Below are the code and all the weights of a small trained network. Each question names an input and a class and asks about switching units off, where a switched-off unit gives its printed mean instead of its output.

import numpy as np


def w(rows, s, z=0):
    codes = np.array(rows[::2]) - 128.0
    scale = np.full(codes.shape[1], s)
    scale[-1] = z or s
    return codes * scale


def norm(h):
    return h / np.sqrt((h * h).mean(-1, keepdims=True) + 1e-5)


def f(y):
    return np.maximum(y, 0)


def log_softmax(a):
    a = a - a.max(-1, keepdims=True)
    return a - np.log(np.exp(a).sum(-1, keepdims=True))


def net(x, mask):
    res = np.array(x, float).reshape(1, 6) / 4 @ E
    u = 0
    for l in range(2):
        y = f(norm(res) @ A[l][:, :-1].T + A[l][:, -1])
        res = res + np.where(mask[u : u + 12], y, B[l][:, -1]) @ B[l][:, :-1]
        u += 12
    return log_softmax(norm(res)[-1] @ U[:, :-1].T + U[:, -1])


A, B = {}, {}
E = w([
[162,183,87,70,118],'x0',
[133,193,80,208,207],'x1',
[204,137,163,176,84],'x2',
[135,128,125,132,126],'x3',
[191,65,108,109,177],'x4',
[107,73,1,169,56],'x5',
],0.0007)
A[0] = w([
[2,113,104,73,183,107],'L0N0',
[91,54,154,182,190,106],'L0N1',
[64,203,183,170,31,114],'L0N2',
[119,87,155,74,76,6],'L0N3',
[86,15,188,159,152,145],'L0N4',
[147,116,195,208,91,155],'L0N5',
[246,25,117,114,186,107],'L0N6',
[200,152,88,69,151,125],'L0N7',
[162,152,205,120,138,134],'L0N8',
[138,155,170,89,153,186],'L0N9',
[164,149,124,187,58,164],'L0N10',
[152,168,64,29,135,156],'L0N11',
],0.0029,0.0016)
B[0] = w([
[253,120,103,72,125,237],'L0N0',
[122,214,134,142,60,203],'L0N1',
[84,139,87,50,168,246],'L0N2',
[93,67,198,111,65,160],'L0N3',
[126,183,128,138,65,250],'L0N4',
[177,162,100,79,110,236],'L0N5',
[50,169,86,44,150,242],'L0N6',
[96,182,137,136,77,204],'L0N7',
[117,67,118,133,121,227],'L0N8',
[110,95,127,149,103,236],'L0N9',
[147,89,114,98,140,236],'L0N10',
[120,142,168,182,75,238],'L0N11',
],0.0034,0.0014)
A[1] = w([
[118,164,91,117,168,152],'L1N0',
[123,129,222,119,145,116],'L1N1',
[147,177,84,165,184,165],'L1N2',
[158,163,167,114,126,173],'L1N3',
[99,71,91,166,106,85],'L1N4',
[139,146,106,205,207,76],'L1N5',
[145,169,119,211,170,54],'L1N6',
[169,125,83,96,75,254],'L1N7',
[139,125,195,130,176,121],'L1N8',
[252,123,117,100,134,20],'L1N9',
[90,153,122,97,49,247],'L1N10',
[103,160,170,85,166,214],'L1N11',
],0.0034,0.00064)
B[1] = w([
[85,73,194,50,87,160],'L1N0',
[145,56,18,251,115,150],'L1N1',
[92,56,230,89,53,158],'L1N2',
[161,112,63,179,139,161],'L1N3',
[148,59,97,178,216,141],'L1N4',
[117,41,189,48,44,139],'L1N5',
[96,72,228,105,28,140],'L1N6',
[137,123,213,180,220,235],'L1N7',
[163,49,22,196,154,136],'L1N8',
[177,117,198,66,211,156],'L1N9',
[138,170,154,200,203,254],'L1N10',
[109,100,2,177,152,166],'L1N11',
],0.002,0.0036)
U = w([
[78,25,221,82,7,143],'0',
[150,28,1,237,166,144],'1',
[38,187,54,29,177,128],'2',
[251,139,174,77,193,131],'3',
[133,242,157,226,56,131],'4',
[108,137,155,146,169,160],'5',
[157,137,97,120,91,1],'6',
],0.0073,0.0096)

Each question gives the input, the list of numbers given to net, and the class t.
The units are the neurons (one row each of A and B). Each row of codes is followed by its name. A weight is (code - 128) times the scale printed after its matrix; where a second scale follows, it is the last column's (A, B and U).
mask holds one flag per neuron, layer by layer. A switched-off neuron (its flag False) gives its mean, the last column of its row in B, instead of its output. The means were averaged over made-up inputs and are rounded, as every weight is.
A unit's drop is (log p(t) with every unit on - log p(t) with that unit switched off) / (log p(t) with every unit on - log p(t) with every unit switched off).
The circuit of an input: a set's keep is (log p(t) with only the set's units on - log p(t) with every unit switched off) / (log p(t) with every unit on - log p(t) with every unit switched off). Starting from the 12 units with the biggest drops (on a tie, the unit counted first), units are removed one at a time, each time the one whose removal leaves the highest keep (on an exact tie, the one counted first), for as long as the keep stays at least 0.8.
circuit, biggest first: the units of the circuit, biggest drop first
unit that matters most: the unit with the biggest drop
k most important neurons: the k neurons with the biggest drops, biggest first
k most important neurons of layer l: the k neurons of layer l with the biggest drops, biggest first
input [2,7,7,-1,-8,-4], class 2: circuit, biggest first -> L0N2; L0N11; L1N7
input [4,-3,-8,-7,-2,-5], class 3: 2 most important neurons -> L0N0; L1N9
input [6,1,3,-4,3,3], class 4: 3 most important neurons of layer 0 -> L0N11; L0N7; L0N2
input [-3,7,0,5,-6,2], class 0: unit that matters most -> L0N6
input [4,-6,-5,7,7,5], class 2: 3 most important neurons of layer 0 -> L0N6; L0N8; L0N9
input [-2,5,-1,-1,-2,-6], class 1: 3 most important neurons -> L1N8; L1N1; L1N11
input [4,6,6,0,-6,-7], class 1: 3 most important neurons -> L1N11; L0N0; L0N6
input [-2,-5,3,6,-6,5], class 2: circuit, biggest first -> L0N2; L0N11
input [7,2,2,7,3,6], class 4: circuit, biggest first -> L0N7; L0N11
input [-7,-5,-4,2,1,6], class 4: circuit, biggest first -> L0N4; L0N1; L0N8; L1N10
input [-2,7,7,7,7,-2], class 0: circuit, biggest first -> L0N0; L1N5; L1N6
input [0,-3,0,8,1,5], class 5: circuit, biggest first -> L1N7; L0N8; L1N1; L1N10
input [7,3,-7,-5,-6,1], class 3: circuit, biggest first -> L0N0; L0N6
input [-5,-3,8,4,-5,2], class 3: unit that matters most -> L0N5
input [7,-3,-4,4,7,-5], class 2: 2 most important neurons -> L0N6; L0N4
input [2,0,-2,8,2,3], class 5: 2 most important neurons of layer 0 -> L0N4; L0N1
input [-3,6,5,1,-4,5], class 0: 2 most important neurons -> L1N2; L0N0
input [4,-3,6,-4,-5,1], class 3: 3 most important neurons -> L0N6; L0N10; L0N5
input [-8,-3,5,-1,2,5], class 4: 2 most important neurons -> L0N4; L0N0
input [-8,0,0,-2,-3,1], class 4: circuit, biggest first -> L0N1
input [7,-3,0,-3,4,5], class 4: 2 most important neurons -> L0N11; L0N7
input [7,4,0,-7,-2,-7], class 1: 2 most important neurons of layer 0 -> L0N4; L0N1
input [6,-4,3,-6,4,2], class 4: 3 most important neurons of layer 0 -> L0N11; L0N2; L0N7
input [6,2,8,-3,-7,0], class 3: 3 most important neurons -> L0N6; L0N10; L0N5
input [-3,0,3,-3,-4,-6], class 1: 2 most important neurons -> L0N6; L0N0
input [0,7,0,2,8,-4], class 2: 3 most important neurons of layer 0 -> L0N6; L0N7; L0N11
